The symbols move the points like this.
^: s298->s179, s293->s20, s749->s747, s71->s986, s697->s286, s281->s284, s462->s697, s821->s792, s302->s935, s914->s889, s564->s462, s550->s949, s717->s183, s572->s698, s183->s804, s797->s525, s300->s759, s796->s966, s726->s780, s660->s657, s416->s797, s51->s909, s998->s839, s35->s914, s649->s818, s286->s530, s46->s581, s250->s173, s431->s416, s425->s604, s20->s361, s839->s51, s75->s297, s56->s84, s780->s78, s173->s884, s954->s717, s808->s821, s657->s505, s884->s808, s349->s75, s807->s298, s358->s660, s935->s431, s135->s425, s837->s572, s455->s833, s78->s942, s181->s333, s357->s749, s747->s208, s84->s954, s301->s837, s578->s357, s518->s352, s297->s564, s949->s35, s759->s293, s352->s807, s804->s627, s818->s135, s909->s292, s982->s349, s495->s302, s209->s578, s581->s382, s505->s94, s292->s495, s94->s46, s698->s726, s466->s518, s942->s982, s828->s71, s414->s301, s966->s649, s530->s281, s986->s300, s361->s209, s889->s466, s382->s414, s179->s828, s284->s796, s525->s250, s208->s998, s627->s265, s604->s181, s333->s56, s792->s455, s265->s358, s833->s550
~: s298->s604, s293->s183, s749->s657, s71->s56, s697->s808, s281->s455, s462->s884, s821->s564, s302->s572, s914->s796, s564->s173, s550->s530, s717->s71, s572->s909, s183->s986, s797->s78, s300->s954, s796->s550, s726->s495, s660->s361, s416->s780, s51->s382, s998->s46, s35->s284, s649->s35, s286->s821, s46->s749, s250->s982, s431->s726, s425->s466, s20->s804, s839->s581, s75->s525, s56->s298, s780->s302, s173->s349, s954->s828, s808->s297, s657->s209, s884->s75, s349->s797, s807->s425, s358->s20, s935->s698, s135->s889, s837->s51, s455->s697, s78->s935, s181->s352, s357->s660, s747->s505, s84->s179, s301->s839, s578->s358, s518->s818, s297->s250, s949->s281, s759->s717, s352->s135, s804->s300, s818->s914, s909->s414, s982->s416, s495->s837, s209->s265, s581->s747, s505->s578, s292->s301, s94->s357, s698->s292, s466->s649, s942->s431, s828->s333, s414->s998, s966->s949, s530->s792, s986->s84, s361->s627, s889->s966, s382->s208, s179->s181, s284->s833, s525->s942, s208->s94, s627->s759, s604->s518, s333->s807, s792->s462, s265->s293, s833->s286
+: s298->s518, s293->s986, s749->s209, s71->s298, s697->s297, s281->s697, s462->s75, s821->s173, s302->s909, s914->s550, s564->s349, s550->s792, s717->s56, s572->s414, s183->s84, s797->s935, s300->s828, s796->s530, s726->s837, s660->s627, s416->s302, s51->s208, s998->s749, s35->s833, s649->s284, s286->s564, s46->s657, s250->s416, s431->s495, s425->s649, s20->s300, s839->s747, s75->s942, s56->s604, s780->s572, s173->s797, s954->s333, s808->s250, s657->s265, s884->s525, s349->s78, s807->s466, s358->s804, s935->s292, s135->s966, s837->s382, s455->s808, s78->s698, s181->s135, s357->s361, s747->s578, s84->s181, s301->s581, s578->s20, s518->s914, s297->s982, s949->s455, s759->s71, s352->s889, s804->s954, s818->s796, s909->s998, s982->s780, s495->s51, s209->s293, s581->s505, s505->s358, s292->s839, s94->s660, s698->s301, s466->s35, s942->s726, s828->s807, s414->s46, s966->s281, s530->s462, s986->s179, s361->s759, s889->s949, s382->s94, s179->s352, s284->s286, s525->s431, s208->s357, s627->s717, s604->s818, s333->s425, s792->s884, s265->s183, s833->s821
*: s298->s807, s293->s759, s749->s357, s71->s828, s697->s462, s281->s530, s462->s564, s821->s808, s302->s495, s914->s35, s564->s297, s550->s833, s717->s954, s572->s837, s183->s717, s797->s416, s300->s986, s796->s284, s726->s698, s660->s358, s416->s431, s51->s839, s998->s208, s35->s949, s649->s966, s286->s697, s46->s94, s250->s525, s431->s935, s425->s135, s20->s293, s839->s998, s75->s349, s56->s333, s780->s726, s173->s250, s954->s84, s808->s884, s657->s660, s884->s173, s349->s982, s807->s352, s358->s265, s935->s302, s135->s818, s837->s301, s455->s792, s78->s780, s181->s604, s357->s578, s747->s749, s84->s56, s301->s414, s578->s209, s518->s466, s297->s75, s949->s550, s759->s300, s352->s518, s804->s183, s818->s649, s909->s51, s982->s942, s495->s292, s209->s361, s581->s46, s505->s657, s292->s909, s94->s505, s698->s572, s466->s889, s942->s78, s828->s179, s414->s382, s966->s796, s530->s286, s986->s71, s361->s20, s889->s914, s382->s581, s179->s298, s284->s281, s525->s797, s208->s747, s627->s804, s604->s425, s333->s181, s792->s821, s265->s627, s833->s455
@: s298->s181, s293->s804, s749->s505, s71->s84, s697->s821, s281->s833, s462->s808, s821->s462, s302->s698, s914->s966, s564->s884, s550->s281, s717->s986, s572->s292, s183->s300, s797->s942, s300->s717, s796->s949, s726->s302, s660->s209, s416->s78, s51->s414, s998->s581, s35->s796, s649->s914, s286->s792, s46->s747, s250->s349, s431->s780, s425->s518, s20->s627, s839->s382, s75->s250, s56->s179, s780->s935, s173->s75, s954->s71, s808->s564, s657->s578, s884->s297, s349->s525, s807->s604, s358->s361, s935->s726, s135->s466, s837->s909, s455->s286, s78->s431, s181->s807, s357->s657, s747->s94, s84->s828, s301->s51, s578->s660, s518->s135, s297->s173, s949->s284, s759->s183, s352->s425, s804->s759, s818->s889, s909->s301, s982->s797, s495->s572, s209->s358, s581->s208, s505->s357, s292->s837, s94->s749, s698->s495, s466->s818, s942->s416, s828->s56, s414->s839, s966->s35, s530->s455, s986->s954, s361->s265, s889->s649, s382->s998, s179->s333, s284->s550, s525->s982, s208->s46, s627->s293, s604->s352, s333->s298, s792->s697, s265->s20, s833->s530
%: s298->s828, s293->s361, s749->s208, s71->s300, s697->s530, s281->s796, s462->s286, s821->s455, s302->s431, s914->s466, s564->s697, s550->s35, s717->s804, s572->s726, s183->s627, s797->s250, s300->s293, s796->s649, s726->s78, s660->s505, s416->s525, s51->s292, s998->s51, s35->s889, s649->s135, s286->s281, s46->s382, s250->s884, s431->s797, s425->s181, s20->s209, s839->s909, s75->s564, s56->s954, s780->s942, s173->s808, s954->s183, s808->s792, s657->s94, s884->s821, s349->s297, s807->s179, s358->s657, s935->s416, s135->s604, s837->s698, s455->s550, s78->s982, s181->s56, s357->s747, s747->s998, s84->s717, s301->s572, s578->s749, s518->s807, s297->s462, s949->s914, s759->s20, s352->s298, s804->s265, s818->s425, s909->s495, s982->s75, s495->s935, s209->s357, s581->s414, s505->s46, s292->s302, s94->s581, s698->s780, s466->s352, s942->s349, s828->s986, s414->s837, s966->s818, s530->s284, s986->s759, s361->s578, s889->s518, s382->s301, s179->s71, s284->s966, s525->s173, s208->s839, s627->s358, s604->s333, s333->s84, s792->s833, s265->s660, s833->s949

The rows follow the links: the fewer symbols apart two points are, the more alike their rows tend to be.

Rows with their points:
[  7,  15,  21,   3, -15, -24,   7, -37,  25, -33, -16,  -5,  -5,  -6, -14,  -9,   9,  28, -39,  21,  19,  -4,  24,  -8,  -3,  -8, -20,  15,   2,  28,   2, -17,   9, -32,  23,  -4,   3,  26,  39,  11, -22]: s56
[-15,   3,  33,   8,  -3,  -8,   5, -32,  10, -22, -39,   9,   2, -34, -16,  23, -21,  30, -21,  39,  17,  11,  15, -12,   1,  21,   4,  11, -23,  27, -20, -13,   7,  -5,  20,  16, -11,  -1,  16,  30, -16]: s966
[-14,  -8, -12,  -7,  18,  21,  -3,  28, -21,  33,  -1,  12,   6,  -9,   4,  26, -22, -15,  43,   0, -13,   1, -18,   0,   4,  11,  24, -21, -16, -19, -10,   7,  -4,  37, -24,  11, -12, -36, -36,   2,  19]: s250
[  2, -18, -18,   7,  16,  36, -18,  36, -27,  34,  22,  -3,  -8,  12,   4,   4,  -1, -16,  18, -26,  -7,  19, -28,  20,   1,  16,   6, -30,  21, -17,   3,  15,  -6,  33, -37,  10,   2, -23, -19, -21,  16]: s495
[ 15,   1,   0,  18,   1,  13, -21, -14,  12,  -8,  15, -12, -27,   4, -12,  -8,  15,  29, -40,   0,  32,  11,   7,   7, -14,  -7, -26, -10,  39,  28,  22,  -4,  13, -22, -16,   2,  -3,  19,  45, -36, -17]: s627
[-20,   1,  10,  -1,  15,  22,  -2,  -4,   3,  15, -27,  10, -14, -36,  -5,  58, -27,  20,  19,  43,  15,  -3,   6, -13,   0,   8,  22, -10, -19,  15,   3, -13,  20,  17, -19,  19, -38, -19,  -6,   4,   0]: s284
[  1, -14, -25,   2,  16,  25, -13,  40, -26,  33,  28,   0,  -4,  18,   9,   1,   0, -23,  30, -31, -12,   8, -25,  18,   2,   4,   6, -20,  18, -23,   7,  16,  -9,  28, -32,   2,   2, -19, -27, -24,  16]: s572
[  3,  11,   5,   6,   6,   8,  -9, -23,  16,   3, -15,  -5, -24, -24,  -8,  38,  -6,  34, -11,  37,  30,  -4,  22, -17, -13,  -8,  -5,  -2,  11,  34,  19, -18,  29, -13, -16,   9, -33,   9,  29, -22, -17]: s181
[ 21,   6,  -3,   4, -18, -26,   5,  -8,  12, -23,  19, -14,   6,  28,   3, -56,  29,  -6, -32, -22,  -6,  -3,  10,  11,   2, -19, -29,  18,  19,  -1,   9,   4,  -8, -33,  21, -19,  29,  33,  24,  -5,  -5]: s209
[ 24,   3, -33, -11,  -5,  -7,  -4,  18,   5,  15,  39, -18,  -5,  37,  18, -32,  28, -23,  10, -30,  -9, -16,   2,   4,  -6, -39, -15,  -2,  28, -21,  18,   5,   6, -16, -15, -24,   4,  14,  -1, -35,   3]: s357
[-12, -10,   4,  -8,  -9, -11,  16,  12, -16,   0,   2,   8,  30,  10,   7, -20,  -2, -29,  17, -26, -35,   4, -19,   8,  14,  26,  11,  10, -24, -30, -28,  17, -30,  19,  24,  -5,  26, -15, -35,  37,  18]: s942
[-20, -19,  20,  13,  18,  27,  -4,   3, -18,   0, -19,  12,  -1, -28, -12,  30, -33,  11,  -3,  17,   9,  28, -20,   5,   8,  47,  18, -17, -14,   9, -19,   5, -11,  32,  -6,  35,  -3, -26, -10,  23,   5]: s884
[-15,   9,  33,  -1,  -7, -18,  13, -35,  12, -30, -37,   8,   9, -33, -17,  16, -15,  25, -23,  37,   9,   1,  18, -13,   3,  15,   7,  20, -31,  20, -15, -13,   5, -14,  31,   5,  -1,   5,  15,  34, -15]: s914
[-24, -15,  31,   6,   6,   9,   7,  -7, -11, -17, -33,  13,  12, -26, -15,  12, -28,   8, -13,  15,  -2,  27, -10,   4,  12,  52,  12,   2, -26,   8, -29,   2, -15,  22,  21,  28,  12, -20,  -9,  40,   0]: s808
[ 11, -12,   3,  21,  -8,   5,  -8,   4,  -9, -24,  20,  -2,   5,  21,  -6, -50,  16,  -3, -41, -37,  -5,  32, -19,  23,   3,  29, -22,   3,  20,  -1,  -9,  19, -25,   2,  15,   2,  45,  11,  16,   3,   3]: s382
[ -9, -24,  15,  13,   0,   6,   3,   9, -20, -17,  -5,   9,  13,  -4,  -8, -27,  -8,  -9, -22, -25, -10,  35, -25,  20,  14,  53,  -3,  -1,  -3,  -8, -28,  19, -36,  21,  21,  15,  38, -12,  -5,  28,  10]: s431
[ 13, -17,  -6,  27,  12,  30, -24,   9,  -8,  -5,  27,  -7, -20,  11,  -5, -24,  10,  10, -34, -25,  15,  33, -20,  25,  -6,  23, -25, -19,  42,   7,   8,  12, -11,   9, -25,  14,  18,   6,  22, -27,  -1]: s208
[ -5, -23, -12,  14,  19,  42, -20,  35, -26,  20,  21,   1, -12,   4,  -2,   4,  -8,  -6,   7, -20,   0,  26, -32,  18,   3,  31,   6, -26,  27,  -4,   0,  16, -13,  33, -32,  17,   7, -22, -11, -19,  14]: s698
[-11, -17,  16,   7,  -4,  -5,  10,   8, -17, -19,  -3,   9,  19,   2,   0, -28,  -5, -13, -12, -23, -19,  23, -21,  18,  16,  44,   4,  11, -17, -15, -32,  17, -35,  23,  26,   9,  36,  -8, -17,  33,  14]: s78
[-16,   8,  -6, -21,   8,   0,   8,   9,  -2,  26, -21,   5,   8, -20,  13,  47, -22,  -6,  50,  30, -11, -27,   3, -25,   2, -12,  33,  -2, -34,  -8,  -5, -10,  14,  15,  -7,   0, -31, -23, -33,   7,   6]: s833
[ 22,   8, -26, -12, -10, -16,  -1,  11,   6,   8,  32, -13,   1,  34,  14, -37,  31, -24,   5, -34, -14, -16,   6,   5,  -2, -36, -14,   8,  23, -21,  16,   6,   1, -23,  -3, -26,  11,  18,   2, -28,   2]: s657
[  3,   9,  18,  13,   0,   0,  -5, -36,  19, -21, -18,  -3, -17, -22, -15,  15,  -2,  34, -36,  35,  35,   7,  22, -10, -10,   0, -16,   2,   9,  39,  14, -13,  22, -23,   5,   9, -14,  18,  37,  -8, -21]: s333
[-12, -27,  17,  20,   3,  17,  -1,  13, -21, -12,   3,  11,   8,  -4, -10, -20, -10,   1, -24, -21,  -4,  41, -28,  26,  15,  53,  -3,  -5,   2,   0, -24,  17, -32,  24,  11,  22,  33, -12,  -3,  22,   7]: s780
[ 10, -14,   6,  14, -13,  -7,   0,   8,  -8, -18,  25,  -3,  15,  25,   2, -53,  20, -12, -32, -39, -15,  25, -16,  26,   9,  23, -25,   7,  19,  -7,  -9,  17, -28,  -2,  21,  -4,  46,  12,  12,   5,   6]: s839

Each walk starts at a row. The symbols on each line, taken left to right, move it on to the next point.
Answer with the point's row; about right is enough.
new walk
[-23, -13,   0,   7,  24,  35,  -7,  21, -23,  21, -10,  14,  -2, -22,  -3,  35, -26,   1,  24,   7,   1,  18, -16,   3,   5,  32,  25, -23, -10,  -4, -11,   8,  -2,  41, -24,  26, -12, -31, -24,   7,  12]
^ @ @ @ -> [-21, -12,  -5,  -4,  24,  31,  -6,  25, -21,  29,  -4,  10,   0, -12,   5,  32, -26,  -7,  36,   5,  -6,   8, -19,   3,   1,  18,  26, -22, -14, -12,  -9,   4,  -2,  40, -23,  21, -12, -32, -36,   2,  15]
+ ^ ^ -> [-14,  -8, -16, -14,  16,  15,   3,  34, -22,  29,   2,   8,  13,  -3,  13,  20, -17, -25,  49, -10, -20,  -6, -18,  -2,  10,   6,  29, -12, -20, -30,  -9,  10,  -9,  38, -15,   2,  -9, -29, -46,   9,  20]
new walk
[ 16, -19, -16,  21,  14,  33, -25,  18,  -9,   7,  31,  -9, -25,  14,  -9, -17,   9,   4, -20, -28,  15,  28, -16,  23,  -6,  13, -21, -22,  46,  10,  18,  13,  -2,  10, -30,   8,   6,   5,  19, -35,  -3]
% @ % -> [  7,  -6, -11,  -3, -13, -13,   5,  18, -11,  -6,  27,  -6,  20,  30,   8, -50,  19, -29,  -2, -44, -29,   6, -20,  21,   6,   5, -10,   8,   7, -28,  -9,  18, -30,  -3,  18, -16,  37,   3, -12,   6,  13]
^ * % % -> [ -8, -26,  -3,  18,  17,  42, -15,  25, -23,  14,  11,   8, -11,   1,  -8,   1,  -9,   0,  -4, -21,   2,  33, -32,  23,   5,  38,   1, -26,  21,  -4,  -5,  21, -16,  35, -27,  21,  10, -24,  -8, -10,  12]
new walk
[-22, -20,  11,  11,  23,  35,  -6,  15, -21,  14, -14,  11,  -4, -26, -10,  36, -32,   9,  11,  14,   6,  24, -21,   3,   8,  37,  22, -20, -10,   5, -14,   4,  -8,  40, -16,  30, -12, -32, -16,   7,   9]
+ @ @ + -> [-12, -24,   6,  20,  17,  40, -14,  23, -23,   4,   7,   4,  -6,  -3, -12,  -4, -13,   3, -12, -23,   4,  43, -31,  29,   4,  45,  -3, -18,  18,  -2,  -9,  18, -20,  34, -16,  29,  17, -19,  -1,  -3,  15]
* * @ -> [  5,  -9, -30,  -4,   9,  15, -12,  38, -19,  29,  28,  -3,   1,  23,  14,  -9,   9, -31,  29, -36, -23,   0, -21,  15,   2,  -5,   6, -16,  16, -29,   3,  16, -10,  22, -21,  -6,   5, -14, -30, -20,  20]
new walk
[-23,  -1,  30,  -1,  -4, -14,  19, -10,  -6, -20, -32,  15,  26, -23,  -6,   5, -20,   3,  -1,  14,  -9,   9,  -5,  -4,  13,  33,  15,  16, -43,  -4, -36,   4, -19,  14,  37,  10,  15, -12, -13,  53,   3]
% ^ ~ -> [-21,   7,   8, -19,  -8, -23,  22,  -1,  -2,   2, -26,  14,  27, -11,   7,  15, -13, -12,  35,   9, -24, -21,   2, -20,   7,  -3,  24,  18, -47, -21, -24,  -6,  -7,   6,  26,  -6,  -1, -16, -36,  37,  10]
@ @ % ~ -> [-20,   4,  12, -15, -10, -29,  29,  -5,   0,  -7, -26,  14,  31, -16,   8,   7, -15, -13,  19,  11, -21, -14,   2, -12,  10,   9,  23,  18, -46, -12, -29,  -1, -13,   6,  33,  -5,   6, -14, -29,  53,   9]
new walk
[ 11,  17,  12,   3, -22, -33,  10, -37,  21, -32, -13,  -4,   4,  -4,  -3, -18,  13,  20, -34,  18,  12, -10,  27, -13,  -5, -12, -21,  23,   1,  22,   4, -18,   6, -40,  27,  -9,   4,  31,  30,  10, -21]
+ + % % -> [  3,  10,  14,  10,   3,   6, -10, -27,  20, -11, -19,  -3, -23, -22, -16,  24,  -8,  39, -27,  37,  33,   0,  22, -12,  -8,  -2,  -9,  -4,  10,  39,  15, -16,  25, -17,  -6,  11, -23,  16,  37, -12, -17]
~ ^ @ -> [ -2,  11,  -1,  -1,   8,  13,  -9, -16,  15,   9, -15,  -4, -26, -22,  -5,  38, -10,  27,   2,  40,  29, -14,  19, -21, -13, -21,   2,  -8,   9,  27,  24, -20,  31, -12, -23,   4, -40,   6,  21, -23, -13]
new walk
[ -1,  26,   8, -24, -12, -37,  23, -22,  20,  -5, -23,   3,  16,  -7,   7,  12,  -2,  -3,  19,  23,  -9, -36,  28, -24,   0, -29,  12,  25, -34,  -4,  -4, -18,  12, -24,  25, -18, -16,  11, -10,  22,  -8]
@ % % % + -> [  2,  14,  -7,  -9,   8,   9,  -8, -13,  16,  16,  -8,  -7, -23, -20,   1,  42,  -8,  20,  12,  41,  21, -25,  25, -21, -10, -28,   8,  -7,   0,  18,  25, -19,  33, -12, -25,  -2, -46,   2,  10, -23, -14]
* + ^ -> [ -5,  18,  12, -19, -20, -38,  26, -28,  21, -13, -28,   4,  18, -13,   8,  12,  -2,   1,   7,  30,  -2, -32,  27, -24,   0, -23,  11,  25, -38,   1, -12, -17,   7, -22,  32, -17,  -9,   6,  -4,  28,  -9]
new walk
[-21,   3,  17,   4,  18,  20,  -3, -13,   2,   7, -34,  13, -14, -35, -12,  54, -30,  25,   5,  43,  20,   2,   5, -17,  -3,  14,  18,  -8, -16,  25,  -3, -11,  16,  13, -12,  24, -33, -15,   4,   4,  -7]
^ % -> [ -9,  17,  25, -13, -18, -36,  24, -33,  19, -22, -32,   5,  16, -17,  -2,   9,  -7,   6,  -6,  31,  -2, -19,  22, -23,   4,  -9,   6,  24, -36,   7, -11, -14,   5, -20,  36,  -7,  -6,  10,   6,  36,  -9]
^ ~ -> [-14,  15,  30,  -7, -15, -31,  16, -33,  15, -25, -36,   6,  17, -23, -10,  12, -13,  14, -13,  33,   5,  -9,  19, -17,   3,   5,   5,  24, -37,  16, -18, -18,   3, -22,  37,  -2,   0,   6,   7,  35, -14]
new walk
[ 19,   2, -33,  -6,   2,   8, -13,  22,  -4,  19,  37, -15,  -9,  32,  15, -19,  28, -20,  14, -31,  -7, -10,   0,   6,  -8, -37, -10,  -8,  34, -15,  25,   5,   7,  -8, -25, -21,   0,  12,   0, -44,   5]
@ % ^ ~ -> [ 16,  -9, -30,   4,  14,  27, -21,  25,  -3,  19,  36, -10, -22,  24,   4, -11,  15,  -8,   2, -25,   7,   7, -13,  15,  -8, -15, -16, -22,  45,  -4,  26,   8,   4,   5, -39,  -2,  -4,   4,   8, -49,   2]
% + * @ -> [ 22,   8, -21,  -9, -15, -26,   5,   2,   7,  -5,  29, -14,   6,  38,  14, -45,  37, -21,  -6, -34, -14, -15,   5,   5,  -1, -32, -22,  13,  21, -13,  10,   0,  -4, -29,   2, -32,  21,  24,   6, -15,  -1]
